Below is a small trained network, with its code and all its weights. Each question gives an input and a class and asks what happens when units are switched off, that is, made to give their printed mean instead of their output.

import numpy as np


def w(rows, s, z=0):
    codes = np.array(rows[::2]) - 128.0
    scale = np.full(codes.shape[1], s)
    scale[-1] = z or s
    return codes * scale


def norm(h):
    return h / np.sqrt((h * h).mean(-1, keepdims=True) + 1e-5)


def f(y):
    return np.maximum(y, 0)


def log_softmax(a):
    a = a - a.max(-1, keepdims=True)
    return a - np.log(np.exp(a).sum(-1, keepdims=True))


def net(x, mask):
    res = np.array(x, float).reshape(1, 8) / 4 @ E
    u = 0
    for l in range(3):
        y = f(norm(res) @ A[l][:, :-1].T + A[l][:, -1])
        res = res + np.where(mask[u : u + 13], y, B[l][:, -1]) @ B[l][:, :-1]
        u += 13
    return log_softmax(norm(res)[-1] @ U[:, :-1].T + U[:, -1])


A, B = {}, {}
E = w([
[70,167,41,155,122,15],'x0',
[128,127,130,126,128,126],'x1',
[128,129,130,125,123,131],'x2',
[128,127,131,125,129,132],'x3',
[210,101,89,247,110,134],'x4',
[207,121,101,84,245,82],'x5',
[136,227,171,168,159,133],'x6',
[105,83,199,169,154,81],'x7',
],0.0011)
A[0] = w([
[140,103,163,101,165,198,194],'L0N0',
[167,97,111,118,174,121,68],'L0N1',
[115,218,159,171,177,148,16],'L0N2',
[111,176,143,156,167,148,69],'L0N3',
[113,65,252,150,142,34,42],'L0N4',
[223,190,84,48,67,211,153],'L0N5',
[119,222,163,171,173,146,13],'L0N6',
[157,70,244,149,138,97,125],'L0N7',
[144,86,176,202,128,73,128],'L0N8',
[156,205,10,88,82,126,158],'L0N9',
[175,99,100,224,127,150,5],'L0N10',
[105,98,183,156,134,26,160],'L0N11',
[85,147,143,158,53,169,34],'L0N12',
],0.0023,0.0022)
B[0] = w([
[119,188,121,160,110,50,236],'L0N0',
[131,157,134,130,151,87,142],'L0N1',
[152,222,176,161,135,112,139],'L0N2',
[152,174,156,144,123,109,135],'L0N3',
[88,124,36,108,181,249,164],'L0N4',
[53,111,112,188,208,161,249],'L0N5',
[149,251,192,174,141,104,139],'L0N6',
[89,171,51,129,161,176,189],'L0N7',
[125,149,74,134,126,195,186],'L0N8',
[77,118,155,195,186,152,248],'L0N9',
[210,166,83,199,80,127,147],'L0N10',
[105,181,60,147,146,194,212],'L0N11',
[90,121,186,192,74,119,144],'L0N12',
],0.0027,0.0017)
A[1] = w([
[99,132,165,163,44,106,1],'L1N0',
[224,122,101,164,169,94,88],'L1N1',
[78,143,161,115,100,127,91],'L1N2',
[109,158,161,72,182,76,148],'L1N3',
[142,139,112,123,146,97,142],'L1N4',
[138,30,75,98,103,129,117],'L1N5',
[188,105,198,107,150,253,221],'L1N6',
[129,125,130,127,127,124,115],'L1N7',
[120,23,88,70,104,124,114],'L1N8',
[101,27,55,110,107,166,223],'L1N9',
[149,11,88,75,80,107,45],'L1N10',
[147,143,105,126,144,115,157],'L1N11',
[221,104,233,80,113,214,50],'L1N12',
],0.0029,0.0014)
B[1] = w([
[116,81,175,132,70,199,144],'L1N0',
[132,102,154,96,71,166,187],'L1N1',
[187,101,113,137,125,147,159],'L1N2',
[166,103,122,131,69,165,197],'L1N3',
[125,104,140,138,112,138,161],'L1N4',
[139,215,164,166,141,125,166],'L1N5',
[57,151,30,165,115,14,232],'L1N6',
[130,131,128,124,125,129,128],'L1N7',
[138,215,169,155,150,138,167],'L1N8',
[130,217,174,180,157,138,252],'L1N9',
[158,252,203,147,150,105,144],'L1N10',
[122,104,142,141,112,135,173],'L1N11',
[88,123,84,131,113,14,153],'L1N12',
],0.0034,0.002)
A[2] = w([
[118,123,132,158,130,158,138],'L2N0',
[88,174,78,199,82,105,242],'L2N1',
[117,91,176,137,84,165,74],'L2N2',
[84,118,186,1,118,128,68],'L2N3',
[160,172,188,140,136,145,100],'L2N4',
[186,109,123,105,191,132,121],'L2N5',
[233,106,140,74,198,91,41],'L2N6',
[144,156,92,129,170,77,198],'L2N7',
[48,184,138,81,155,104,254],'L2N8',
[118,99,169,136,87,156,62],'L2N9',
[77,137,179,51,134,134,132],'L2N10',
[156,146,98,128,189,110,206],'L2N11',
[163,94,128,170,76,140,98],'L2N12',
],0.0035,0.00092)
B[2] = w([
[141,106,132,53,145,146,155],'L2N0',
[160,82,160,23,165,92,253],'L2N1',
[82,135,128,105,80,152,134],'L2N2',
[253,98,76,150,123,147,141],'L2N3',
[160,169,147,68,123,90,146],'L2N4',
[48,122,163,123,50,190,141],'L2N5',
[44,123,181,102,3,201,139],'L2N6',
[88,108,162,112,63,128,182],'L2N7',
[204,86,110,193,128,125,209],'L2N8',
[84,134,133,101,84,151,133],'L2N9',
[216,104,86,180,137,152,148],'L2N10',
[69,123,164,130,68,158,178],'L2N11',
[203,110,105,59,150,154,141],'L2N12',
],0.0031,0.0048)
U = w([
[72,108,177,109,23,187,215],'0',
[172,236,196,138,157,99,161],'1',
[254,79,78,142,118,149,151],'2',
[85,85,100,105,138,16,108],'3',
[67,123,88,145,216,194,2],'4',
],0.0089,0.00085)

Each question gives the input, the list of numbers given to net, and the class t.
The units are the neurons (one row each of A and B). Each row of codes is followed by its name. A weight is (code - 128) times the scale printed after its matrix; where a second scale follows, it is the last column's (A, B and U).
mask holds one flag per neuron, layer by layer. A switched-off neuron (its flag False) gives its mean, the last column of its row in B, instead of its output. The means were averaged over made-up inputs and are rounded, as every weight is.
A unit's drop is (log p(t) with every unit on - log p(t) with that unit switched off) / (log p(t) with every unit on - log p(t) with every unit switched off).
The circuit of an input: a set's keep is (log p(t) with only the set's units on - log p(t) with every unit switched off) / (log p(t) with every unit on - log p(t) with every unit switched off). Starting from the 12 units with the biggest drops (on a tie, the unit counted first), units are removed one at a time, each time the one whose removal leaves the highest keep (on an exact tie, the one counted first), for as long as the keep stays at least 0.8.
circuit, biggest first: the units of the circuit, biggest drop first
most important unit: the unit with the biggest drop
top k neurons: the k neurons with the biggest drops, biggest first
top k neurons in layer l: the k neurons of layer l with the biggest drops, biggest first
input [-1,7,-1,-8,-4,-2,3,7], class 4: most important unit => L0N4
input [-7,-5,-4,6,-6,-2,-7,4], class 1: top 3 neurons in layer 1 => L1N8; L1N9; L1N10
input [3,-2,2,4,6,2,-6,4], class 1: top 3 neurons in layer 0 => L0N0; L0N9; L0N5
input [-8,5,0,-4,4,7,-5,7], class 3: top 2 neurons => L1N6; L1N12
input [6,-2,7,-1,-3,6,-6,6], class 0: top 2 neurons in layer 1 => L1N6; L1N3
input [2,-6,2,-1,-7,6,-6,-2], class 2: top 3 neurons => L2N3; L2N8; L2N10
input [5,3,2,-4,6,-2,4,-1], class 2: circuit, biggest first => L1N6; L1N9; L0N0; L2N12
input [-8,3,4,-3,0,6,0,7], class 3: top 2 neurons in layer 1 => L1N6; L1N12
input [-5,5,-6,6,2,-1,-5,5], class 1: circuit, biggest first => L1N9; L0N9; L1N5; L1N8
input [8,8,6,-1,-1,-7,3,-7], class 3: circuit, biggest first => L2N1; L2N11; L1N9; L0N11
input [-6,-3,3,1,-6,7,-7,-7], class 0: circuit, biggest first => L2N6; L2N5
input [-7,-5,0,8,4,7,-1,-6], class 0: circuit, biggest first => L2N5; L2N6
input [3,8,-5,-5,1,-7,-2,-8], class 4: circuit, biggest first => L0N9; L0N5
input [-8,6,5,-2,-6,-2,-2,4], class 3: circuit, biggest first => L1N6; L1N12
input [-8,1,-7,-8,0,2,-5,1], class 3: circuit, biggest first => L1N6
input [-8,-7,4,7,-8,-1,-1,-3], class 2: circuit, biggest first => L2N3; L2N10
input [-6,-2,2,8,0,-2,1,5], class 3: top 2 neurons => L1N6; L0N5
input [-7,-3,-5,-8,-7,-6,-5,7], class 2: top 3 neurons in layer 2 => L2N8; L2N10; L2N3
input [7,7,1,1,-2,-6,6,-5], class 3: top 3 neurons => L1N9; L2N1; L2N11
input [4,8,3,5,6,-2,-4,7], class 4: top 2 neurons in layer 1 => L1N9; L1N3
input [-2,-2,8,6,-3,1,5,6], class 4: top 3 neurons in layer 0 => L0N4; L0N7; L0N11
